Here is a tiny trained network, its code and every weight. The questions are about switching its units off for an input and a target symbol, where a switched-off unit gives its printed mean instead of its output.

import numpy as np


def w(rows, s, z=0):
    codes = np.array(rows[::2]) - 128.0
    scale = np.full(codes.shape[1], s)
    scale[-1] = z or s
    return codes * scale


def norm(h):
    return h / np.sqrt((h * h).mean(-1, keepdims=True) + 1e-5)


def f(y):
    return np.maximum(y, 0)


def softmax(a):
    e = np.exp(a - a.max(-1, keepdims=True))
    return e / e.sum(-1, keepdims=True)


def log_softmax(a):
    a = a - a.max(-1, keepdims=True)
    return a - np.log(np.exp(a).sum(-1, keepdims=True))


def net(x, mask):
    ids = ['ΣΦΩβγδζξ'.index(c) for c in x.split()]
    T = len(ids)
    res = E[ids] + P[:T]
    u = 0
    for l in range(2):
        q, k, v = (norm(res) @ M[l].T for M in (Q, K, V))
        z = softmax(np.where(np.tri(T) > 0, q @ k.T / 3**0.5, -1e9)) @ v
        res = res + np.where(mask[u], z, O[l][:, -1]) @ O[l][:, :-1]
        u += 1
        y = f(norm(res) @ A[l][:, :-1].T + A[l][:, -1])
        res = res + np.where(mask[u : u + 16], y, B[l][:, -1]) @ B[l][:, :-1]
        u += 16
    return log_softmax(norm(res)[-1] @ U[:, :-1].T + U[:, -1])


Q, K, V, O, A, B = {}, {}, {}, {}, {}, {}
E = w([
[95,165,43,87,143,191,105,189,153,100,133,66],'Σ',
[137,99,81,75,186,143,212,238,166,91,124,110],'Φ',
[41,159,160,173,118,128,133,184,104,170,55,78],'Ω',
[80,127,149,92,62,121,105,173,158,140,112,224],'β',
[195,123,183,57,155,58,138,159,105,140,201,79],'γ',
[126,138,122,106,126,83,169,12,175,122,93,90],'δ',
[95,140,96,215,144,108,130,216,152,177,168,174],'ζ',
[136,127,163,91,255,141,85,94,110,55,136,201],'ξ',
],0.0098)
P = w([
[84,157,122,60,178,5,37,188,199,146,72,144],'0',
[104,254,164,113,153,149,198,122,132,117,195,132],'1',
[88,108,146,90,178,98,64,158,191,172,97,104],'2',
[127,185,140,113,140,166,208,124,102,106,139,158],'3',
[103,84,170,121,158,141,76,130,194,169,107,71],'4',
[136,145,126,123,124,175,197,122,79,99,112,169],'5',
[121,69,187,138,144,170,83,113,182,165,110,61],'6',
[142,115,109,134,107,179,183,110,57,87,102,166],'7',
[123,46,194,157,132,197,87,103,176,161,112,55],'8',
[151,96,88,142,91,171,170,111,40,80,98,169],'9',
],0.0077)
Q[0] = w([
[135,213,147,92,148,177,153,64,72,129,197,162],'0.h0',
[101,209,119,178,4,148,178,226,95,143,152,189],'0.h0',
[94,189,100,108,28,130,109,59,138,117,137,159],'0.h0',
],0.0038)
K[0] = w([
[133,240,138,120,176,14,94,153,179,78,141,131],'0.h0',
[69,170,100,119,4,82,127,228,95,151,164,147],'0.h0',
[85,154,67,105,95,111,139,104,219,128,115,135],'0.h0',
],0.004)
V[0] = w([
[219,135,193,103,165,79,81,81,122,137,206,119],'0.h0',
[190,117,110,127,66,97,179,164,101,213,107,14],'0.h0',
[135,99,244,82,106,187,70,252,73,168,124,125],'0.h0',
],0.0042)
O[0] = w([
[48,83,58,155,94,77,109,93,183,114,79,129,143],'0.h0',
[78,142,201,153,99,128,128,168,223,65,153,134,108],'0.h0',
[1,117,121,141,125,184,90,131,107,139,212,72,252],'0.h0',
],0.0078,0.0028)
A[0] = w([
[184,176,149,138,158,176,166,151,102,139,149,180,59],'0.n0',
[113,190,99,124,111,194,83,110,108,49,195,137,103],'0.n1',
[127,204,162,181,88,85,59,116,115,195,24,88,36],'0.n2',
[116,184,192,147,126,149,86,139,185,3,151,233,42],'0.n3',
[146,78,85,86,150,160,36,97,150,196,127,169,85],'0.n4',
[72,145,36,141,55,140,175,139,132,132,75,144,117],'0.n5',
[109,149,144,76,139,84,9,169,142,109,102,168,124],'0.n6',
[148,67,139,103,68,133,86,143,210,136,95,181,82],'0.n7',
[158,94,136,112,148,150,137,173,142,147,192,100,105],'0.n8',
[84,34,142,86,112,54,91,138,156,99,182,101,34],'0.n9',
[108,109,121,164,48,183,105,141,108,149,184,179,67],'0.n10',
[174,156,173,112,98,116,179,100,141,86,126,164,154],'0.n11',
[159,116,113,207,206,112,115,192,171,157,122,105,3],'0.n12',
[107,179,94,79,148,104,163,110,139,137,94,46,156],'0.n13',
[239,91,105,185,49,114,125,101,202,119,45,148,3],'0.n14',
[177,79,120,151,128,74,60,151,146,175,165,89,28],'0.n15',
],0.0064,0.0039)
B[0] = w([
[167,110,136,149,106,47,149,100,116,116,155,60,176],'0.n0',
[173,41,112,120,95,81,170,148,180,129,108,139,201],'0.n1',
[138,129,187,177,169,150,253,70,153,152,129,131,175],'0.n2',
[97,134,140,62,140,127,144,45,138,166,220,57,150],'0.n3',
[119,120,88,88,110,116,74,156,93,123,83,151,185],'0.n4',
[158,121,156,121,237,139,165,72,151,128,185,125,186],'0.n5',
[111,240,113,108,115,147,146,89,157,171,175,123,223],'0.n6',
[83,175,188,55,112,165,73,51,91,149,170,129,162],'0.n7',
[107,110,150,91,124,186,72,115,171,103,130,165,216],'0.n8',
[165,120,96,135,99,107,122,195,50,54,62,119,236],'0.n9',
[162,84,98,103,192,66,130,106,103,163,84,127,185],'0.n10',
[92,113,142,130,147,206,75,112,113,109,197,117,177],'0.n11',
[175,69,154,125,99,141,104,139,146,171,117,253,158],'0.n12',
[212,147,151,100,148,143,102,153,167,119,156,153,253],'0.n13',
[87,64,135,103,36,163,100,250,115,121,65,199,157],'0.n14',
[55,157,122,183,161,50,88,117,175,99,140,96,165],'0.n15',
],0.0062,0.0046)
Q[1] = w([
[110,144,164,78,86,163,154,61,150,113,2,80],'1.h0',
[102,154,127,131,80,116,144,115,140,235,129,207],'1.h0',
[105,128,121,241,140,125,125,173,145,151,110,130],'1.h0',
],0.0083)
K[1] = w([
[156,184,198,67,142,126,153,78,167,101,46,46],'1.h0',
[118,255,131,91,127,91,85,142,160,192,145,190],'1.h0',
[124,174,129,231,160,138,151,199,173,177,140,140],'1.h0',
],0.0079)
V[1] = w([
[89,78,205,137,88,174,118,142,116,128,128,29],'1.h0',
[95,17,38,137,165,136,98,103,207,86,130,140],'1.h0',
[254,77,88,96,96,100,103,148,48,90,142,132],'1.h0',
],0.0051)
O[1] = w([
[186,198,88,102,155,43,125,155,123,200,106,175,127],'1.h0',
[166,255,154,128,117,144,129,127,114,55,199,128,2],'1.h0',
[31,187,126,133,164,155,143,159,233,123,92,123,3],'1.h0',
],0.0057,0.00062)
A[1] = w([
[98,224,104,103,111,162,63,122,194,99,102,174,205],'1.n0',
[93,189,185,146,192,167,246,97,142,184,230,72,55],'1.n1',
[119,88,50,170,15,108,135,168,100,48,42,133,113],'1.n2',
[70,193,157,120,238,165,174,124,121,149,114,92,121],'1.n3',
[252,94,100,142,124,90,164,134,53,181,125,209,143],'1.n4',
[116,175,121,139,18,77,77,139,121,188,34,124,63],'1.n5',
[148,147,180,99,90,180,218,56,119,87,110,125,127],'1.n6',
[126,46,126,161,125,158,105,40,67,130,140,164,172],'1.n7',
[150,146,83,157,62,136,195,189,116,63,59,155,61],'1.n8',
[198,103,82,87,100,147,234,210,142,69,110,127,90],'1.n9',
[161,98,115,73,103,146,67,92,99,134,201,84,90],'1.n10',
[98,201,197,99,183,129,95,67,155,184,195,71,69],'1.n11',
[105,53,142,156,71,200,74,107,122,122,85,122,68],'1.n12',
[172,112,117,190,13,85,106,104,44,2,138,39,1],'1.n13',
[154,84,77,97,55,78,107,172,36,90,30,208,126],'1.n14',
[216,84,73,153,98,95,96,147,91,180,46,220,55],'1.n15',
],0.0071,0.0049)
B[1] = w([
[160,100,147,150,82,121,172,162,70,128,86,124,254],'1.n0',
[122,174,130,140,183,123,109,74,217,127,184,142,239],'1.n1',
[120,131,108,188,135,174,89,46,116,180,98,75,144],'1.n2',
[150,107,136,126,108,131,134,133,157,140,184,171,209],'1.n3',
[119,133,94,80,92,132,136,164,63,48,101,152,185],'1.n4',
[95,136,202,115,162,122,167,162,172,79,111,131,155],'1.n5',
[98,150,119,137,144,91,120,166,130,144,182,133,191],'1.n6',
[139,82,150,102,110,106,129,180,131,153,84,99,205],'1.n7',
[192,143,69,190,147,197,95,78,69,124,74,109,139],'1.n8',
[104,105,137,126,202,111,120,107,63,102,143,175,193],'1.n9',
[118,160,162,166,144,162,163,122,177,152,138,151,190],'1.n10',
[129,126,77,170,136,140,125,82,139,91,145,90,209],'1.n11',
[116,32,118,95,155,141,121,154,157,200,116,110,152],'1.n12',
[186,80,132,77,122,233,187,65,110,218,156,254,142],'1.n13',
[144,125,64,207,205,170,112,60,138,120,130,76,162],'1.n14',
[150,189,118,179,97,143,73,3,133,108,120,134,145],'1.n15',
],0.0094,0.007)
U = w([
[200,168,80,102,58,189,153,206,147,150,137,68,84],'Σ',
[130,75,149,34,152,98,217,210,50,99,167,185,10],'Φ',
[112,134,132,141,187,123,134,88,214,137,209,125,232],'Ω',
[3,174,183,82,68,194,119,109,81,152,133,96,78],'β',
[56,116,136,138,128,30,86,220,161,84,88,22,136],'γ',
[206,165,206,109,111,94,167,90,172,106,20,171,80],'δ',
[121,133,134,194,40,102,28,152,97,150,155,191,91],'ζ',
[173,125,24,145,157,127,123,68,29,94,88,80,252],'ξ',
],0.0054,0.0019)

Each question gives the input, a string of symbols that net reads in full, and the target symbol t.
The units are the heads (3 rows each of Q, K, V and O) and the neurons (one row each of A and B). Each row of codes is followed by its name. A weight is (code - 128) times the scale printed after its matrix; where a second scale follows, it is the last column's (O, A, B and U).
mask holds one flag per unit, layer by layer, with each layer's heads first. A switched-off unit (its flag False) gives its mean, the last column of its rows in O or B, instead of its output. The means were averaged over made-up inputs and are rounded, as every weight is.
A unit's drop is (log p(t) with every unit on - log p(t) with that unit switched off) / (log p(t) with every unit on - log p(t) with every unit switched off).
The circuit of an input: a set's keep is (log p(t) with only the set's units on - log p(t) with every unit switched off) / (log p(t) with every unit on - log p(t) with every unit switched off). Starting from the 12 units with the biggest drops (on a tie, the unit counted first), units are removed one at a time, each time the one whose removal leaves the highest keep (on an exact tie, the one counted first), for as long as the keep stays at least 0.8.
circuit, biggest first: the units of the circuit, biggest drop first
top k neurons: the k neurons with the biggest drops, biggest first
k most important neurons of layer l: the k neurons of layer l with the biggest drops, biggest first
input γ β Σ γ γ β γ, target β: top 2 neurons	(1.n13 0.n9)
input γ β δ Ω γ Σ ζ β γ Φ, target Ω: circuit, biggest first	(0.n5 1.h0 1.n1)
input β ξ γ γ γ ζ δ Ω, target Ω: circuit, biggest first	(0.n5 1.n1)
input β β ζ Ω β γ Σ δ ξ, target ξ: 2 most important neurons of layer 0	(0.n4 0.n11)
input Ω γ δ δ γ, target δ: 2 most important neurons of layer 1	(1.n13 1.n6)
input γ β β β δ Φ ζ δ β Σ, target Ω: circuit, biggest first	(0.n5)
input γ δ Ω β γ δ, target Φ: top 3 neurons	(0.n14 0.n5 0.n11)
input Ω Ω ξ γ δ, target δ: top 2 neurons	(0.n14 0.n13)
input γ δ β γ Σ Φ, target Ω: circuit, biggest first	(0.n5 1.n1 0.n9)
input δ δ Φ δ, target ξ: top 2 neurons	(0.n14 1.n8)
input β Φ γ δ Ω β δ Ω, target Φ: top 2 neurons	(0.n5 0.n9)
input γ ξ γ, target ξ: circuit, biggest first	(0.h0 0.n9 1.n14)
input ξ Σ γ Ω Ω Ω ξ Σ, target Φ: top 2 neurons	(0.n1 1.n9)
input Σ Σ Φ Φ γ Φ Ω δ, target Ω: top 2 neurons	(0.n9 0.n11)
input ζ β Ω γ γ δ Σ, target Σ: circuit, biggest first	(1.h0 1.n0 0.n9 0.h0)
input ξ γ ξ ζ ζ, target ζ: top 3 neurons	(0.n12 0.n5 1.n15)
input Ω β β ζ β γ Ω Ω γ ζ, target Φ: 3 most important neurons of layer 0	(0.n10 0.n13 0.n9)
input γ β Σ ζ β ξ δ Σ β β, target ξ: top 2 neurons	(1.n14 1.n15)
input γ δ γ γ, target ξ: 2 most important neurons of layer 0	(0.n9 0.n5)
input ζ δ γ ξ δ ξ Σ γ β, target β: circuit, biggest first	(0.n7)
input ξ β γ δ Ω Φ Φ Ω, target Φ: top 4 neurons	(0.n5 1.n4 0.n6 0.n9)
input δ β β Ω, target Ω: circuit, biggest first	(1.n1)
input δ γ Φ Ω Ω Ω γ Ω, target ξ: circuit, biggest first	(1.h0 1.n14)
input Ω Ω ζ Φ Φ Ω, target ξ: 3 most important neurons of layer 1	(1.n14 1.n15 1.n4)
input γ δ γ, target δ: 3 most important neurons of layer 0	(0.n9 0.n6 0.n15)
input ζ β δ ζ, target Φ: top 3 neurons	(1.n4 0.n9 1.n7)
input γ Σ Σ, target Σ: top 2 neurons	(1.n0 0.n6)
input δ Ω Ω β β Σ Φ γ Σ ξ, target Ω: 2 most important neurons of layer 0	(0.n3 0.n9)
